Below is a small trained network, with its code and all its weights. Each question gives an input and a class and asks what happens when units are switched off, that is, made to give their printed mean instead of their output.

import numpy as np


def w(rows, s, z=0):
    codes = np.array(rows[::2]) - 128.0
    scale = np.full(codes.shape[1], s)
    scale[-1] = z or s
    return codes * scale


def f(y):
    return y / 2 * (1 + np.tanh(0.7978845608 * (y + 0.044715 * y**3)))


def log_softmax(a):
    a = a - a.max(-1, keepdims=True)
    return a - np.log(np.exp(a).sum(-1, keepdims=True))


def net(x, mask):
    res = np.array(x, float).reshape(1, 5) / 4 @ E
    y = f(res @ A[0][:, :-1].T + A[0][:, -1])
    res = res + np.where(mask, y, B[0][:, -1]) @ B[0][:, :-1]
    return log_softmax(res[-1] @ U[:, :-1].T + U[:, -1])


A, B = {}, {}
E = w([
[123,111,107,139,123,140],'x0',
[205,121,61,40,170,134],'x1',
[105,123,143,97,143,119],'x2',
[174,1,206,157,156,127],'x3',
[96,108,108,167,138,7],'x4',
],0.012)
A[0] = w([
[195,141,79,47,120,140,173],'n0',
[78,176,126,91,140,142,89],'n1',
[165,36,170,100,117,155,164],'n2',
[228,38,198,132,150,147,63],'n3',
[45,193,88,137,81,96,3],'n4',
[132,66,205,173,134,88,111],'n5',
[133,170,86,55,106,196,137],'n6',
[126,130,192,132,113,255,93],'n7',
[75,80,172,211,121,79,102],'n8',
[44,161,180,189,82,179,116],'n9',
[211,100,41,95,208,63,90],'n10',
[96,69,203,151,92,88,119],'n11',
[107,144,147,75,156,81,172],'n12',
[68,206,87,131,62,77,254],'n13',
[183,70,163,127,202,164,233],'n14',
],0.0091,0.0075)
B[0] = w([
[176,97,83,57,57,156,198],'n0',
[151,68,114,153,132,96,150],'n1',
[80,145,137,127,124,111,210],'n2',
[48,189,162,113,140,165,213],'n3',
[80,120,160,215,146,58,174],'n4',
[197,66,89,122,71,149,203],'n5',
[218,70,45,88,69,126,192],'n6',
[9,202,189,187,208,107,197],'n7',
[191,86,108,151,125,80,207],'n8',
[67,192,166,118,192,132,208],'n9',
[26,254,187,138,234,127,196],'n10',
[200,109,93,115,120,108,196],'n11',
[129,122,137,158,119,127,154],'n12',
[82,196,156,80,127,196,248],'n13',
[89,126,123,174,143,88,231],'n14',
],0.0085,0.013)
U = w([
[98,146,167,118,134,180,253],'0',
[90,125,163,190,140,86,155],'1',
[250,50,125,124,87,140,38],'2',
],0.012,0.0004)

Each question gives the input, the list of numbers given to net, and the class t.
The units are the neurons (one row each of A and B). Each row of codes is followed by its name. A weight is (code - 128) times the scale printed after its matrix; where a second scale follows, it is the last column's (A, B and U).
mask holds one flag per neuron, in row order. A switched-off neuron (its flag False) gives its mean, the last column of its row in B, instead of its output. The means were averaged over made-up inputs and are rounded, as every weight is.
A unit's drop is (log p(t) with every unit on - log p(t) with that unit switched off) / (log p(t) with every unit on - log p(t) with every unit switched off).
The circuit of an input: a set's keep is (log p(t) with only the set's units on - log p(t) with every unit switched off) / (log p(t) with every unit on - log p(t) with every unit switched off). Starting from the 12 units with the biggest drops (on a tie, the unit counted first), units are removed one at a time, each time the one whose removal leaves the highest keep (on an exact tie, the one counted first), for as long as the keep stays at least 0.8.
circuit, biggest first: the units of the circuit, biggest drop first
unit that matters most: the unit with the biggest drop
k most important neurons: the k neurons with the biggest drops, biggest first
drop when u is switched off: that unit's drop, to one decimal
input [0,-1,8,3,-8], class 1: circuit, biggest first : [n13 n7]
input [-6,-1,6,2,-3], class 1: unit that matters most : n13
input [-4,6,0,-4,8], class 0: circuit, biggest first : [n13 n14]
input [-5,-6,5,3,-8], class 1: 4 most important neurons : [n7 n13 n0 n14]
input [-2,2,-3,-5,5], class 0: 3 most important neurons : [n13 n14 n8]
input [4,8,7,0,8], class 0: circuit, biggest first : [n0 n8]
input [2,1,2,-8,-1], class 2: 4 most important neurons : [n6 n10 n7 n3]
input [-5,8,5,-1,-3], class 2: 2 most important neurons : [n6 n0]
input [7,7,5,-8,8], class 0: 2 most important neurons : [n13 n0]
input [-3,-2,-3,8,-8], class 1: 3 most important neurons : [n14 n7 n13]
input [8,-8,-5,5,-8], class 1: 2 most important neurons : [n7 n13]
input [3,0,-5,2,-5], class 1: 2 most important neurons : [n13 n7]
input [-3,-1,-5,1,-8], class 1: 4 most important neurons : [n13 n7 n14 n5]
input [1,5,-4,-7,-2], class 2: circuit, biggest first : [n6]
input [2,-7,2,6,-7], class 1: 2 most important neurons : [n7 n13]
input [0,-7,4,1,1], class 2: drop when n10 is switched off : 0.3
input [3,-5,-3,1,1], class 2: drop when n3 is switched off : 0.2
input [-1,-6,5,7,-8], class 1: drop when n14 is switched off : 0.2
